Each row has a name. After each piece below comes the name of the row it's from, unless a question asks for something else. Each question is about the rows just above it. Some pieces are copies with a little noise. Places in a row count from 0.

J: 6.57,-2.42,4.39,1.04,3.36,1.08
Y: 6.57,-2.42,4.39,1.04,3.36,0.69
T: -2.26,-2.42,4.39,-4.81,4.32,8.21
Table of tags by key:
3.35 -> k_22
3.36 -> k_872
-2.42 -> k_827
-2.41 -> k_576
4.32 -> k_857
4.33 -> k_783
The tag of Y, keyed by place 4:
k_872
6.57,-2.42,4.39,1.04,3.36,1.08 is in which row?
J
find: 6.57,-2.42,4.39,1.04,3.36,0.69
Y
find: 6.58,-2.41,4.38,1.02,3.37,1.07
J

E: 0.40,-1.52,-6.51,-8.24,5.56
U: -0.30,0.35,1.11,0.86,-1.41
R: -1.32,0.09,2.17,-1.18,1.66
G: 0.35,-0.20,-2.41,0.71,-1.05
A: 0.35,-0.20,0.75,0.71,-1.05
W: 0.38,0.27,-2.84,-0.51,0.08
tags:
-6.51 -> k_328
0.40 -> k_999
0.35 -> k_874
Join E by its entry at place 0:
k_999
0.38,0.27,-2.84,-0.51,0.08 is in which row?
W

S: 0.56,-3.48,2.35,3.73,-3.02,-1.27,3.70,-3.20,-0.73,-0.96,0.67,-2.25,0.10,2.58,3.85,-4.00,6.03,1.49,1.75,-0.03,3.37,2.40,-3.42,4.38,-3.15,-1.56,-8.74
K: 1.47,-0.95,-3.88,3.89,-1.20,0.55,-3.34,0.86,-4.72,4.42,-5.50,-0.29,0.76,1.19,-2.27,-3.51,-2.94,-2.03,0.92,-2.89,-1.62,-3.15,-2.58,0.87,-0.34,-2.60,-4.82
C: -2.79,-4.72,-0.95,1.10,0.90,-4.23,4.39,-4.48,1.40,6.50,0.17,3.25,1.15,3.01,-2.98,-2.09,2.89,-3.95,-0.54,-1.31,-1.33,-1.26,2.20,-0.11,-0.47,0.04,-0.50
key -> tag
-0.48 -> k_741
-0.47 -> k_39
-0.34 -> k_630
-4.72 -> k_624
-2.98 -> k_172
-2.99 -> k_961
Look up the entry of C at place 24 in the table:
k_39
What are the next 3 entries after 2.35,3.73,-3.02,-1.27,3.70,-3.20,-0.73,-0.96?
0.67,-2.25,0.10
What are the next 3 entries after -3.48,2.35?
3.73,-3.02,-1.27

B: -6.27,-5.15,4.08,-2.27,-1.36
X: -6.27,-5.15,4.08,-2.27,3.94
F: -5.33,-3.57,3.98,-1.69,-1.07
D: -3.63,-9.11,-2.43,-2.92,3.63
find: -5.35,-3.59,3.99,-1.69,-1.07
F
find: -6.26,-5.15,4.09,-2.25,-1.36
B
key -> tag
-1.70 -> k_895
-2.26 -> k_276
-1.69 -> k_426
-5.33 -> k_506
-1.68 -> k_54
-2.27 -> k_36
Look up the entry of F at place 3 in the table:
k_426

